Here is a tiny trained network, its code and every weight. The questions are about switching its units off for an input and a class, where a switched-off unit gives its printed mean instead of its output.

import numpy as np


def w(rows, s, z=0):
    codes = np.array(rows[::2]) - 128.0
    scale = np.full(codes.shape[1], s)
    scale[-1] = z or s
    return codes * scale


def f(y):
    return np.maximum(y, 0)


def log_softmax(a):
    a = a - a.max(-1, keepdims=True)
    return a - np.log(np.exp(a).sum(-1, keepdims=True))


def net(x, mask):
    res = np.array(x, float).reshape(1, 6) / 4 @ E
    y = f(res @ A[0][:, :-1].T + A[0][:, -1])
    res = res + np.where(mask, y, B[0][:, -1]) @ B[0][:, :-1]
    return log_softmax(res[-1] @ U[:, :-1].T + U[:, -1])


A, B = {}, {}
E = w([
[109,83,115,146,163,196,28,61,54,133],'x0',
[84,2,125,170,115,180,90,84,161,55],'x1',
[144,141,105,157,120,201,198,21,118,212],'x2',
[184,63,123,157,75,86,177,106,66,114],'x3',
[224,109,51,37,101,167,134,138,185,70],'x4',
[109,137,23,105,215,200,143,170,152,140],'x5',
],0.0093)
A[0] = w([
[86,139,115,163,177,211,157,133,127,197,147],'neuron 0',
[120,130,199,193,93,116,139,110,66,120,215],'neuron 1',
[137,161,233,122,133,77,113,156,132,213,178],'neuron 2',
[217,60,118,152,122,131,127,123,194,61,187],'neuron 3',
[66,201,101,181,217,227,159,92,148,181,240],'neuron 4',
[70,79,91,124,242,237,20,158,119,64,214],'neuron 5',
[127,155,156,136,67,86,209,115,102,148,151],'neuron 6',
[92,142,138,77,152,162,4,85,96,101,214],'neuron 7',
[216,204,2,58,99,141,237,153,175,182,254],'neuron 8',
],0.0085,0.0022)
B[0] = w([
[190,111,73,172,127,85,77,127,162,111,204],'neuron 0',
[103,112,80,158,154,82,76,99,87,188,203],'neuron 1',
[73,158,90,188,91,116,136,163,127,136,195],'neuron 2',
[122,126,95,167,133,150,196,123,129,105,196],'neuron 3',
[147,186,103,194,164,134,11,94,189,132,243],'neuron 4',
[152,191,104,183,137,173,93,174,209,74,245],'neuron 5',
[132,161,142,148,170,139,67,180,82,119,189],'neuron 6',
[117,148,110,209,96,176,182,185,128,151,196],'neuron 7',
[178,92,69,110,194,122,131,128,137,46,252],'neuron 8',
],0.012,0.015)
U = w([
[158,165,87,173,138,149,89,181,208,70,162],'0',
[158,107,110,145,42,251,150,67,147,150,121],'1',
[159,99,96,34,144,100,204,180,144,53,133],'2',
[139,101,113,108,141,28,63,115,77,160,147],'3',
[103,193,122,165,77,93,146,196,117,132,139],'4',
[110,155,130,24,103,177,139,121,160,199,12],'5',
[135,145,242,67,130,176,110,140,153,171,2],'6',
],0.011,0.0041)

Each question gives the input, the list of numbers given to net, and the class t.
The units are the neurons (one row each of A and B). Each row of codes is followed by its name. A weight is (code - 128) times the scale printed after its matrix; where a second scale follows, it is the last column's (A, B and U).
mask holds one flag per neuron, in row order. A switched-off neuron (its flag False) gives its mean, the last column of its row in B, instead of its output. The means were averaged over made-up inputs and are rounded, as every weight is.
A unit's drop is (log p(t) with every unit on - log p(t) with that unit switched off) / (log p(t) with every unit on - log p(t) with every unit switched off).
The circuit of an input: a set's keep is (log p(t) with only the set's units on - log p(t) with every unit switched off) / (log p(t) with every unit on - log p(t) with every unit switched off). Starting from all 9 units, units are removed one at a time, each time the one whose removal leaves the highest keep (on an exact tie, the one counted first), for as long as the keep stays at least 0.8.
units of the circuit, in order: the units of the circuit, biggest drop first
k most important neurons: the k neurons with the biggest drops, biggest first
drop when u is switched off: that unit's drop, to one decimal
input [-5,6,-8,6,6,-3], class 2: units of the circuit, in order : (neuron 4; neuron 5)
input [-3,8,1,4,0,-1], class 1: units of the circuit, in order : (neuron 8; neuron 5; neuron 4)
input [-4,-3,4,3,8,-8], class 2: 2 most important neurons : (neuron 4; neuron 5)
input [-5,3,-3,8,-5,-3], class 3: units of the circuit, in order : (neuron 1; neuron 5)
input [5,-8,-7,4,-8,-8], class 4: 4 most important neurons : (neuron 2; neuron 8; neuron 0; neuron 4)
input [-6,8,7,-6,-7,-7], class 3: units of the circuit, in order : (neuron 5; neuron 1)
input [1,-6,-4,-2,-7,-1], class 4: most important neuron : (neuron 2)
input [-3,-5,8,4,-5,-4], class 3: 2 most important neurons : (neuron 5; neuron 1)
input [-1,-7,0,7,6,-7], class 2: 3 most important neurons : (neuron 4; neuron 5; neuron 8)
input [3,-3,-6,7,-5,-3], class 3: 2 most important neurons : (neuron 1; neuron 5)
input [-8,3,5,4,-3,-6], class 4: 2 most important neurons : (neuron 8; neuron 2)
input [-3,-2,4,-4,0,-6], class 4: 4 most important neurons : (neuron 5; neuron 4; neuron 2; neuron 0)
input [-5,-8,0,4,-1,-6], class 4: 2 most important neurons : (neuron 2; neuron 4)
input [1,4,-5,5,-6,-7], class 3: units of the circuit, in order : (neuron 1)
input [3,1,8,0,-8,-3], class 3: 2 most important neurons : (neuron 5; neuron 1)
input [1,-8,-8,-3,-5,-1], class 4: drop when neuron 7 is switched off : 0.0
input [2,-6,5,6,5,-4], class 2: drop when neuron 8 is switched off : 0.2
input [-1,0,-7,5,3,-5], class 4: drop when neuron 4 is switched off : 0.2
